Moves between nodes:
* | α π ξ ψ ω
lira | kona biga pure kime dedi
zabi | zato nana nupa voko regu
nozo | pida fozi fipe vele limo
kasa | kapo danu mife sozi rotu
mopa | vota dela dape manu muva
furi | debo fosu pita dupu mife
kapo | tene mife rube bube nege
sino | dize dodi pine popu dufu
pida | mamu fipe feri zabi neme
leto | gazu guzu noge vavi tide
tuki | kasa dimu danu deke roli
papa | tide geke leto nebo pine
vota | nusu dape duro furi guse
lete | dela posa relo vivo pita
mife | rube furi debo digi kapo
boko | binu nevi zotu tude relo
nebo | nuse gosi vavi nevi koma
tiru | zapu suze gate lira noge
nevi | zotu tide sage tage boko
dape | duro siri zaso fosu vota
nusu | zomi duro vivo debo dupu
gumi | pide guba vena nozo lazu
zaso | keno popu vuto lete duro
poma | zare muva guse kasa deke
tage | sino nuse dodi binu tude
gure | biga regu goze tiru gebi
kari | doga tude dufu dape pake
kona | guzu pure fopi lasa geke
zomi | manu vivo pake muva dimu
pide | nana vena move pida vele
lasa | kamo zitu gebi leto gosi
suze | gate voko nuve biga tiru
gosi | vavi lasa kamo tide nebo
zuru | lomu limo neme tile pure
voko | nuve mamu lazu goze suze
manu | furi pake fosu guse danu
zato | limo nupa nozo nuve goze
relo | siri boko binu kari dela
nuve | kate lazu vele zuru gate
deve | fozi rotu nege gumi nupa
fipe | feri lumo sema nana pida
pake | fosu kari doga vota manu
momu | nebo femo gosi pine mova
rotu | nege kasa kapo guba deve
zitu | gebi tile gure guzu lasa
fozi | fipe nege lumo pide nozo
dodi | pine mibo papa mova sino
pita | mopa lete dela zomi debo
muva | guse mopa vota danu poma
dupu | dimu nusu zomi rube digi
tene | deke rube poma roli lumo
kime | lasa zapu zitu geke femo
tile | gure kate regu fopi zitu
sage | momu gazu femo dodi zotu
deke | sozi poma zare rotu sema
lazu | vele gumi pide limo nuve
mova | koma momu nebo dize popu
binu | popu zotu mova dufu siri
limo | neme nozo pida kate zuru
goze | zuru zato limo gate biga
mibo | papa dedi geke momu dodi
geke | leto kona guzu gosi papa
rube | poma debo muva tuki tene
lumo | sema tene deke move fipe
nupa | nozo deve fozi lazu zato
mamu | lazu feri gumi zato voko
sozi | bube zare digi nege guba
vuto | tude koma tage relo keno
tide | sage leto gazu nuse nevi
vivo | pake keno kari mopa zomi
dufu | posa sino dize zaso doga
pure | fopi zuru lomu zitu kona
feri | gumi sema guba nupa mamu
fosu | pita doga lete nusu furi
guba | vena sozi bube fozi gumi
fopi | tiru lomu suze gebi guzu
regu | goze zabi zato suze gure
gebi | lira gure biga noge kamo
roli | rotu tuki kasa sema move
doga | lete dufu posa duro fosu
pine | nevi papa tide koma dize
zapu | zitu gate tile kona kime
biga | pure goze zuru zapu lira
kate | regu vele zabi lomu tile
nuse | dodi vavi mibo zotu tage
move | deve roli rotu feri nana
vena | move bube roli fipe pide
debo | muva pita mopa dimu rube
koma | tage nebo nuse boko vuto
popu | vuto mova koma posa zaso
dize | boko pine nevi vuto posa
digi | tuki dupu dimu tene bube
nana | nupa move deve mamu zabi
gate | tile nuve kate pure zapu
lomu | suze neme voko gure fopi
keno | kari vuto tude dela vivo
kamo | dedi gebi lira gazu vavi
zotu | mova sage momu sino binu
vavi | mibo kamo dedi sage nuse
nege | lumo kapo tene vena fozi
tude | dufu tage sino siri kari
dedi | geke lira kona femo mibo
posa | relo dize boko keno lete
sema | guba deke sozi deve feri
zare | digi guse dupu kapo sozi
dimu | danu zomi manu poma tuki
vele | zabi pide nana neme kate
guse | dupu vota nusu mife zare
duro | vivo zaso keno pita nusu
gazu | femo noge kime mibo sage
noge | kime tiru zapu dedi gazu
femo | gosi kime lasa papa momu
neme | voko pida mamu regu lomu
siri | zaso binu popu doga dape
dela | dape relo siri pake mopa
guzu | noge fopi tiru kamo leto
danu | mife manu furi zare kasa
bube | roli digi tuki lumo vena

The rows follow the links: the fewer symbols apart two nodes are, the more alike their rows tend to be.

Some nodes and rows for them; each showing differs a little:
fopi: 160 -152 -18 -242 -107 180 -15 89 45 -178 48 166 54 167 69 222 113 -250 -94 50 -46 54 16 -37 -86 35 -8 -16 84 107 -158 36 20 -18 123 -149 -15 38 -74 29 -167 14 -93 32 -179 -51 -57 -52 -116 219 20
mopa: 52 59 -74 -2 -93 -283 -147 -253 -13 -100 15 10 103 -102 -93 -152 -140 25 -109 228 43 -46 -64 -205 29 -125 30 11 185 -18 -50 61 -186 1 -55 8 -203 4 -43 102 22 59 67 41 35 181 -20 94 190 -14 70
biga: 134 -135 -11 -260 -74 194 14 29 6 -182 -21 135 75 117 -42 210 40 -314 -96 19 -61 28 -46 -65 -124 45 16 5 12 155 -129 9 -22 -31 96 -141 -12 24 -114 72 -157 -35 -49 5 -190 -30 -82 -69 -49 224 -21
nupa: -11 181 203 -47 -134 -41 137 37 -154 46 -7 -178 -3 -33 -30 -26 -101 -94 34 -152 -160 -176 -68 -168 -70 45 -8 133 -124 -13 -7 124 -68 75 -34 143 38 -2 -72 172 -72 -87 17 82 -243 -21 -33 -156 200 63 189
roli: 128 151 156 38 -59 43 35 58 3 -94 50 49 -21 -18 390 -159 129 20 -53 -85 -156 3 180 -102 -82 57 18 -163 15 50 6 187 26 108 -186 13 136 -108 153 35 23 141 91 -2 23 -43 -181 -125 14 -70 101
nuse: 7 -82 -42 175 154 22 -23 55 199 114 98 -54 -184 42 -92 161 185 239 52 32 11 -8 133 227 -1 -28 -130 21 8 -197 101 -146 228 -47 6 121 -39 39 17 -195 15 -61 -13 36 90 -41 143 34 -105 1 -82
nuve: -144 -82 3 -65 -22 101 -76 146 -190 -36 -44 82 -50 60 -99 131 -117 -54 198 -200 -78 68 -7 64 113 238 30 117 -214 70 15 -31 86 84 266 -10 145 215 -186 0 103 -80 -75 11 -121 8 -6 -77 -26 90 -41
feri: -153 185 196 -24 -93 -4 215 118 -199 181 -96 -192 59 -53 24 -132 -149 -51 89 -229 -41 -108 -118 -86 9 32 41 99 -197 42 32 88 -80 57 -48 94 140 -59 36 96 -7 -76 15 13 -93 -60 -4 -84 110 -81 123
furi: 82 31 -69 38 -102 -240 -304 -152 40 -185 112 144 2 -30 117 -127 -29 193 -59 190 -26 70 168 -156 74 -5 -48 -56 138 -54 -52 76 -2 92 -42 29 -103 116 -40 -16 137 123 51 112 97 197 -49 75 138 -39 56
voko: -128 -55 33 -40 -33 77 -84 155 -175 -64 -6 94 -84 58 -53 124 -97 -37 200 -195 -78 55 43 68 126 254 5 117 -201 38 1 -11 105 114 267 2 142 216 -180 2 117 -53 -94 27 -123 8 6 -79 -5 98 -13
mova: -59 -84 -76 193 297 84 75 -75 102 154 -43 -124 -91 -73 -284 61 48 73 80 -26 58 -23 -64 225 -35 -40 -1 -3 -50 -91 191 -193 71 -107 -29 42 -56 -78 19 -91 44 -93 17 -142 136 -68 90 22 -57 -46 -205
momu: 79 -81 -14 128 77 27 -34 55 249 78 162 -62 -165 94 -77 185 224 229 -22 70 -17 -33 155 160 -57 -68 -168 30 51 -201 57 -107 245 -59 -41 133 -77 56 23 -169 -52 -78 -23 87 30 -36 149 23 -78 59 -28
vivo: -103 31 -130 51 -12 -242 -50 -199 -87 61 -74 -21 122 -154 -162 -182 -200 5 -12 154 197 -26 -196 -77 122 -108 91 39 125 -1 -29 -25 -237 -47 31 -54 -160 -28 9 75 20 51 24 -54 113 100 46 168 73 -86 0
kona: -51 -164 -77 -206 -126 134 23 248 75 57 -1 131 41 215 147 163 112 -35 -35 25 144 125 25 107 102 -27 -38 19 13 56 -155 -68 85 -56 141 -130 84 62 43 -176 -90 1 -149 43 -20 -70 113 97 -270 31 -12
nozo: 19 150 211 -42 -150 -33 118 39 -142 5 28 -141 -30 -17 -15 3 -69 -90 51 -151 -185 -194 -18 -171 -76 81 -20 138 -104 -36 -36 136 -30 79 7 132 37 29 -113 176 -74 -80 20 94 -263 -8 -40 -145 192 120 194
zabi: 1 61 120 12 -119 -25 -66 131 -120 -91 117 35 -126 44 44 114 -23 2 162 -139 -196 -90 109 -48 52 230 -28 143 -79 -61 -61 102 104 146 186 102 103 202 -170 83 3 -32 -46 110 -207 7 -31 -121 72 182 131
deke: 168 138 125 -15 11 80 34 -53 18 -146 0 3 51 -48 269 -165 66 -53 -129 -39 -181 32 96 -145 -173 -27 20 -184 -20 104 29 144 -48 75 -280 14 76 -145 133 90 44 91 123 -11 33 4 -209 -126 130 -99 40
vuto: 170 -12 -40 242 232 -67 56 -176 86 -69 77 -32 -140 -148 -110 72 126 -90 11 136 -27 -179 -28 65 -98 -20 57 -40 250 -120 57 -14 -70 -81 -19 -20 -170 -150 21 142 -144 77 76 -179 46 -96 -58 -25 -54 140 -33
nevi: -57 -74 -67 208 252 61 24 -3 134 153 -3 -97 -134 -14 -207 101 96 166 87 -36 49 4 25 239 -7 -19 -54 8 -58 -137 167 -178 165 -87 2 78 -30 -1 15 -155 52 -81 4 -81 141 -56 135 38 -91 -58 -190
gate: 44 -142 -10 -250 -15 217 25 1 -83 -140 -91 70 107 83 -180 167 -91 -329 -41 -61 -64 56 -124 -54 -102 62 58 31 -112 199 -59 -38 -51 -38 125 -119 7 24 -155 105 -57 -99 -53 -27 -182 1 -73 -96 12 136 -89
pake: -69 48 -113 26 -32 -259 -57 -220 -67 25 -64 -29 128 -147 -154 -176 -198 -11 -45 194 173 -42 -185 -118 84 -130 82 29 146 -3 -20 -6 -240 -34 1 -44 -174 -33 -8 83 16 38 53 -27 72 128 30 144 115 -65 9
zotu: -69 -78 -68 202 287 69 43 -37 109 149 -23 -113 -122 -46 -256 85 76 123 80 -47 67 -5 -19 249 -21 -38 -44 11 -67 -111 184 -194 126 -118 -8 66 -39 -44 11 -111 45 -83 15 -109 139 -51 113 28 -79 -68 -197
regu: -138 -100 8 -129 16 164 -46 101 -185 -39 -96 61 19 50 -162 117 -142 -142 146 -195 -39 102 -75 67 59 192 53 95 -235 144 22 -57 37 49 233 -63 134 151 -188 16 92 -94 -96 -35 -103 13 -7 -55 3 62 -90
popu: 166 -5 -41 216 254 -28 88 -203 100 -51 42 -39 -120 -155 -176 57 116 -108 12 111 -18 -161 -70 65 -135 -49 60 -47 220 -125 65 -42 -67 -93 -32 -14 -183 -161 23 127 -151 42 74 -183 31 -91 -62 -16 -21 138 -55

Each walk starts at a row. The symbols on each line, taken left to right, move it on to the next node.
Each answer is a row, close to the row of the node it stands for.
start 99 39 -64 31 -103 -239 -281 -184 51 -183 109 124 20 -39 72 -137 -50 165 -82 210 -16 27 118 -166 45 -27 -29 -44 175 -41 -56 82 -38 83 -49 36 -136 97 -42 10 108 105 49 123 76 192 -54 68 147 14 69
ψ α ω ψ ψ ω ω π	-168 181 142 47 -60 13 167 188 -162 178 -78 -94 -9 -28 261 -171 -55 80 118 -236 4 -10 13 5 116 82 49 7 -156 13 27 90 -15 95 -44 39 238 -70 120 -10 64 24 -2 -29 15 -98 -21 -53 -23 -183 89
ψ ψ ξ ψ α ψ α ψ ω	-94 -125 -23 -184 18 195 -6 44 -152 -73 -135 55 68 53 -211 129 -157 -232 52 -149 -31 100 -129 20 2 143 53 72 -219 183 11 -63 -11 -4 187 -93 70 90 -176 60 44 -118 -81 -40 -116 21 -31 -80 15 77 -106
start 95 -26 -40 191 287 13 116 -209 85 -4 -23 -109 -81 -155 -272 62 74 -96 7 83 7 -152 -102 92 -154 -69 46 -43 104 -95 135 -99 -61 -118 -54 -1 -166 -164 6 106 -112 -10 80 -179 51 -79 -29 -22 -5 67 -112
α ψ ω α ω ψ	102 42 -57 20 -102 -274 -252 -197 32 -173 91 88 40 -75 33 -124 -64 108 -102 241 -12 13 76 -185 36 -57 -20 -43 170 -44 -63 76 -87 61 -63 22 -157 78 -41 52 74 109 59 103 52 188 -47 82 174 -1 81
ω ξ ξ α ξ ω α π ψ	-33 45 -86 11 -41 -270 -91 -237 -49 -7 -39 -18 137 -140 -145 -167 -181 -8 -80 209 143 -42 -160 -154 41 -136 58 26 159 1 -25 16 -224 -20 -20 -36 -197 -18 -35 108 16 37 53 5 56 150 13 121 144 -51 29
start 95 59 -59 18 -111 -280 -227 -239 13 -155 80 74 49 -69 -11 -125 -88 80 -118 237 6 -19 17 -211 10 -82 -6 -9 195 -30 -54 87 -123 47 -53 16 -183 48 -45 70 48 98 77 95 36 190 -45 72 168 18 93
ξ ξ π π ξ π ω	-33 -98 -64 198 192 54 -22 54 168 123 74 -60 -167 29 -132 143 168 238 61 -1 18 -1 100 247 1 -9 -112 34 -21 -165 120 -161 211 -67 16 100 -27 29 24 -187 31 -68 -11 -4 118 -52 150 46 -120 -25 -134
π ξ ξ ξ ω ξ	106 -165 -52 -222 -129 151 -21 162 85 -138 62 187 18 190 148 225 141 -157 -69 62 10 89 59 14 -5 40 -21 -23 104 76 -194 17 52 -13 145 -146 24 75 -27 -34 -155 44 -105 40 -125 -55 -2 2 -186 186 33
start -11 170 148 78 -63 23 71 182 -80 12 39 19 -68 -6 418 -159 73 85 59 -154 -97 4 146 -17 50 102 17 -108 -39 3 -21 156 34 130 -99 25 234 -57 173 -2 46 122 27 -6 36 -94 -103 -79 -52 -117 113
ω ξ α ω ψ ω	-70 2 69 -5 -95 26 -90 153 -155 -76 71 65 -130 56 7 117 -43 14 190 -187 -144 -7 119 22 114 269 -20 136 -151 -18 -40 54 119 135 242 47 130 223 -186 36 65 -39 -72 71 -157 13 -4 -103 8 156 65
α ω π ψ π π ξ ω ψ	46 93 165 -2 -150 -54 -13 89 -102 -80 122 -29 -91 8 31 90 -21 -34 95 -132 -207 -140 75 -102 -8 166 -26 151 -70 -72 -43 135 52 136 117 124 58 143 -142 137 -38 -35 -13 116 -261 5 -41 -148 127 184 185
start -35 19 98 13 -88 -5 -79 156 -137 -95 98 61 -133 50 33 116 -32 13 181 -164 -161 -36 123 -12 84 240 -21 140 -114 -48 -31 77 117 133 219 71 119 229 -178 63 35 -43 -65 85 -190 7 -28 -115 29 161 106
ω ξ α ξ π ξ ω ψ α	46 143 187 -19 -151 -38 74 49 -127 -32 65 -95 -55 -9 -6 46 -51 -79 62 -138 -197 -189 14 -148 -68 114 -17 145 -95 -46 -29 146 -1 107 34 143 32 65 -128 175 -81 -73 5 109 -258 -15 -50 -148 177 146 200
ω α ω π α ψ ψ α ξ	-111 -95 -16 -154 17 191 -12 84 -161 -43 -135 44 54 54 -203 120 -171 -192 112 -176 -31 88 -103 35 34 176 43 90 -233 165 4 -72 5 12 207 -76 92 128 -175 31 82 -122 -72 -43 -115 22 -11 -65 7 76 -112
start -52 138 148 84 -69 20 108 199 -97 67 9 -9 -46 -3 395 -163 56 106 82 -183 -55 15 132 1 97 101 38 -61 -73 6 -11 147 44 120 -70 16 247 -51 159 -21 66 114 11 -23 38 -101 -79 -73 -68 -140 124
ω ψ π ω ω ψ ξ ψ ω	-63 -124 -21 -217 6 206 8 29 -130 -100 -133 38 93 64 -216 136 -140 -287 42 -129 -46 85 -129 -5 -48 120 41 61 -196 183 0 -70 -24 -24 164 -105 45 72 -178 68 6 -126 -65 -45 -144 14 -42 -85 9 114 -116
ω α ξ α α	116 -148 -9 -265 -59 200 27 21 -10 -178 -51 90 84 115 -91 204 -6 -331 -73 -4 -80 32 -91 -64 -149 47 35 -1 -31 180 -98 4 -45 -41 108 -131 -20 20 -120 103 -114 -51 -53 -20 -198 -16 -83 -82 -21 185 -50
start -78 175 194 -41 -116 -18 196 69 -189 130 -61 -202 38 -42 -24 -90 -133 -91 67 -196 -89 -152 -116 -126 -38 36 20 118 -167 6 20 111 -92 67 -49 123 82 -42 -23 147 -51 -95 27 41 -189 -30 -12 -123 178 -25 160
α ξ ξ α ψ ξ	99 156 146 56 -52 44 54 106 -16 -61 54 47 -31 6 423 -152 125 50 -9 -102 -138 -6 184 -58 -33 76 14 -137 11 24 -13 175 32 123 -154 27 169 -86 153 22 26 139 72 4 37 -73 -147 -115 -12 -75 128
ω α ξ α α	-111 186 146 58 -67 24 126 205 -129 100 -14 -33 -33 -22 361 -159 21 106 115 -206 -39 0 100 20 111 97 40 -50 -103 16 -4 127 20 110 -47 32 263 -52 148 -24 71 82 19 -21 33 -99 -59 -64 -57 -148 108
start 7 81 141 9 -134 -29 -35 119 -133 -88 116 10 -129 35 55 104 -17 -19 134 -145 -208 -119 109 -72 22 206 -24 142 -87 -67 -46 118 96 140 146 130 83 162 -156 96 -3 -34 -20 109 -230 -9 -18 -148 107 176 158
π α π α π ω α π ω α	-175 200 173 -17 -81 -1 223 129 -204 197 -107 -177 51 -62 84 -158 -139 -40 95 -254 -19 -82 -106 -43 58 45 37 78 -201 39 45 87 -73 64 -58 87 181 -64 55 62 14 -61 -6 -13 -85 -66 3 -67 77 -134 116
π ω ξ ω α ξ	-150 170 154 70 -73 11 154 208 -143 147 -54 -60 -24 -24 316 -182 -9 95 124 -237 -16 0 45 8 124 102 51 -16 -132 20 13 107 13 99 -42 43 244 -50 137 -13 76 48 -6 -24 19 -111 -35 -61 -47 -180 118
start -2 -23 -124 266 119 -194 -36 -64 -37 -15 88 100 -136 -129 61 -32 63 70 138 128 146 -73 14 118 191 49 103 -20 284 -152 -34 -9 -79 1 159 -99 -63 -23 60 31 -44 177 -16 -165 132 -84 4 124 -179 59 15
ψ ω ξ ξ ω	-160 30 -139 94 25 -243 -31 -140 -122 84 -90 -6 76 -144 -102 -172 -174 22 54 140 242 -13 -178 0 187 -69 127 25 145 -33 -13 -41 -213 -39 88 -91 -108 -33 19 42 27 77 -4 -101 143 54 59 172 -19 -109 2
ω ω ξ α α π α α	7 46 -70 5 -68 -286 -117 -254 -26 -48 -20 0 115 -116 -132 -164 -176 11 -81 222 97 -52 -104 -171 38 -135 48 16 156 -17 -41 38 -213 -23 -46 -6 -206 -19 -39 105 9 39 63 26 44 170 -13 113 167 -27 58
start 78 52 -70 9 -107 -277 -182 -256 20 -122 59 48 93 -97 -55 -152 -108 36 -107 233 18 -42 -27 -216 8 -117 -7 4 191 -37 -57 76 -146 28 -64 20 -207 28 -41 80 23 73 69 74 36 181 -19 81 192 -4 83
ξ α π π π α	-11 -57 -55 193 316 76 103 -146 85 116 -70 -132 -67 -114 -308 55 44 -19 47 6 54 -66 -103 176 -95 -68 27 -11 -12 -69 183 -171 7 -132 -52 29 -110 -117 13 8 -27 -67 48 -172 112 -70 49 -9 -28 -22 -183
ξ ξ ψ α ψ ξ ω ψ	73 -45 -56 193 292 38 111 -185 97 38 -53 -137 -69 -144 -288 51 60 -102 11 35 13 -123 -125 129 -157 -87 38 -27 56 -83 152 -130 -57 -136 -63 18 -164 -157 7 72 -84 -41 75 -192 54 -70 -12 -26 11 39 -150
